Below are the code and all the weights of a small trained network. Each question names an input and a class and asks about switching units off, where a switched-off unit gives its printed mean instead of its output.

import numpy as np


def w(rows, s, z=0):
    codes = np.array(rows[::2]) - 128.0
    scale = np.full(codes.shape[1], s)
    scale[-1] = z or s
    return codes * scale


def norm(h):
    return h / np.sqrt((h * h).mean(-1, keepdims=True) + 1e-5)


def f(y):
    return y / 2 * (1 + np.tanh(0.7978845608 * (y + 0.044715 * y**3)))


def log_softmax(a):
    a = a - a.max(-1, keepdims=True)
    return a - np.log(np.exp(a).sum(-1, keepdims=True))


def net(x, mask):
    res = np.array(x, float).reshape(1, 6) / 4 @ E
    u = 0
    for l in range(3):
        y = f(norm(res) @ A[l][:, :-1].T + A[l][:, -1])
        res = res + np.where(mask[u : u + 6], y, B[l][:, -1]) @ B[l][:, :-1]
        u += 6
    return log_softmax(norm(res)[-1] @ U[:, :-1].T + U[:, -1])


A, B = {}, {}
E = w([
[112,248,122,23,100,135,150,106],'x0',
[126,130,127,128,127,126,123,128],'x1',
[129,125,129,125,129,127,131,127],'x2',
[156,135,116,141,2,163,102,49],'x3',
[128,127,129,128,127,127,130,129],'x4',
[88,156,204,138,164,220,105,91],'x5',
],0.0075)
A[0] = w([
[72,95,99,80,173,15,137,167,124],'0.n1',
[56,44,44,108,92,99,143,97,51],'0.n2',
[100,235,108,84,184,92,155,200,3],'0.n3',
[123,169,105,83,178,246,164,104,68],'0.n4',
[120,88,114,254,48,61,97,116,145],'0.n5',
[166,130,211,178,79,191,88,145,51],'0.n6',
],0.0055,0.0035)
B[0] = w([
[253,147,167,168,231,188,182,96,211],'0.n1',
[69,109,180,81,107,152,162,212,132],'0.n2',
[82,117,94,87,149,160,253,108,195],'0.n3',
[84,72,160,62,104,49,66,140,180],'0.n4',
[167,28,107,48,118,145,110,166,252],'0.n5',
[160,116,161,173,157,148,127,57,159],'0.n6',
],0.0056,0.0038)
A[1] = w([
[131,70,174,182,206,108,98,200,3],'1.n1',
[96,120,143,176,241,158,155,183,25],'1.n2',
[168,246,114,64,63,169,137,117,73],'1.n3',
[173,168,48,116,133,48,153,124,203],'1.n4',
[128,95,99,250,66,141,111,132,159],'1.n5',
[130,254,137,101,179,75,128,182,139],'1.n6',
],0.0076,0.0015)
B[1] = w([
[120,216,166,85,114,88,121,79,250],'1.n1',
[126,148,123,97,69,78,36,93,253],'1.n2',
[127,176,122,160,171,75,64,136,253],'1.n3',
[193,159,125,188,90,220,182,173,192],'1.n4',
[111,120,163,78,158,122,224,113,206],'1.n5',
[112,2,93,165,127,203,181,132,222],'1.n6',
],0.0083,0.0049)
A[2] = w([
[101,113,169,116,134,234,167,96,104],'2.n1',
[227,173,112,91,100,11,154,151,67],'2.n2',
[198,102,204,144,214,63,123,149,134],'2.n3',
[74,141,167,90,154,179,184,211,78],'2.n4',
[1,101,190,60,167,132,159,186,1],'2.n5',
[228,73,108,170,72,124,173,196,44],'2.n6',
],0.007,0.0033)
B[2] = w([
[161,113,132,225,145,150,144,192,219],'2.n1',
[142,109,27,227,91,162,130,219,247],'2.n2',
[134,239,92,143,44,189,112,139,239],'2.n3',
[123,97,143,133,156,160,136,155,168],'2.n4',
[42,61,125,188,140,2,85,182,194],'2.n5',
[51,139,165,54,160,64,78,61,253],'2.n6',
],0.0087,0.0035)
U = w([
[197,210,59,171,51,118,98,192,152],'0',
[83,213,208,101,128,104,27,53,253],'1',
[167,9,117,33,71,74,136,108,96],'2',
[172,64,238,219,114,196,143,73,15],'3',
[166,121,92,134,203,189,214,177,154],'4',
[38,51,173,163,205,99,110,196,62],'5',
],0.014,0.0023)

Each question gives the input, the list of numbers given to net, and the class t.
The units are the neurons (one row each of A and B). Each row of codes is followed by its name. A weight is (code - 128) times the scale printed after its matrix; where a second scale follows, it is the last column's (A, B and U).
mask holds one flag per neuron, layer by layer. A switched-off neuron (its flag False) gives its mean, the last column of its row in B, instead of its output. The means were averaged over made-up inputs and are rounded, as every weight is.
A unit's drop is (log p(t) with every unit on - log p(t) with that unit switched off) / (log p(t) with every unit on - log p(t) with every unit switched off).
The circuit of an input: a set's keep is (log p(t) with only the set's units on - log p(t) with every unit switched off) / (log p(t) with every unit on - log p(t) with every unit switched off). Starting from the 12 units with the biggest drops (on a tie, the unit counted first), units are removed one at a time, each time the one whose removal leaves the highest keep (on an exact tie, the one counted first), for as long as the keep stays at least 0.8.
units of the circuit, in order: the units of the circuit, biggest drop first
unit that matters most: the unit with the biggest drop
k most important neurons: the k neurons with the biggest drops, biggest first
top k neurons in layer l: the k neurons of layer l with the biggest drops, biggest first
input [1,-1,-8,-8,-7,-2], class 4: units of the circuit, in order => 0.n1
input [-1,-4,1,7,-8,0], class 2: units of the circuit, in order => 0.n5, 2.n3
input [0,-4,-6,1,2,-7], class 2: top 3 neurons in layer 2 => 2.n6, 2.n3, 2.n1
input [2,0,7,-7,-8,-1], class 4: 3 most important neurons => 0.n1, 1.n6, 0.n3
input [1,2,-4,-1,-2,-7], class 4: units of the circuit, in order => 1.n2, 0.n1
input [5,-7,-6,0,0,7], class 5: 2 most important neurons => 1.n2, 1.n1
input [0,-1,1,-5,-7,8], class 1: 2 most important neurons => 1.n2, 1.n1
input [0,-3,2,2,-2,7], class 3: 3 most important neurons => 1.n2, 1.n1, 1.n3
input [-2,-5,3,7,-1,0], class 2: top 2 neurons in layer 0 => 0.n5, 0.n1
input [0,5,1,-6,3,-7], class 0: 4 most important neurons => 0.n1, 1.n2, 2.n3, 1.n5
input [-8,8,1,0,-6,8], class 1: 2 most important neurons => 1.n1, 1.n6
input [6,-1,-1,-8,0,1], class 5: 3 most important neurons => 2.n5, 1.n2, 0.n4
input [-4,-7,6,5,-1,0], class 2: top 2 neurons in layer 0 => 0.n5, 0.n1
input [0,6,6,2,2,6], class 3: unit that matters most => 1.n2
input [0,2,0,-8,-1,6], class 1: top 3 neurons in layer 1 => 1.n2, 1.n1, 1.n5
input [8,7,7,0,3,5], class 5: 2 most important neurons => 1.n6, 1.n2
input [5,-1,-4,-3,-4,0], class 4: top 3 neurons in layer 0 => 0.n2, 0.n1, 0.n5
input [-2,5,6,2,-8,-8], class 2: 2 most important neurons => 2.n6, 1.n3
input [2,-3,2,-8,3,-8], class 4: 2 most important neurons => 1.n6, 1.n3
input [-2,-2,-7,-6,-3,8], class 1: most important neuron => 1.n2
input [0,-6,5,2,-2,7], class 3: top 2 neurons in layer 2 => 2.n1, 2.n6
input [-6,1,7,-1,-7,-4], class 0: top 2 neurons in layer 2 => 2.n3, 2.n2
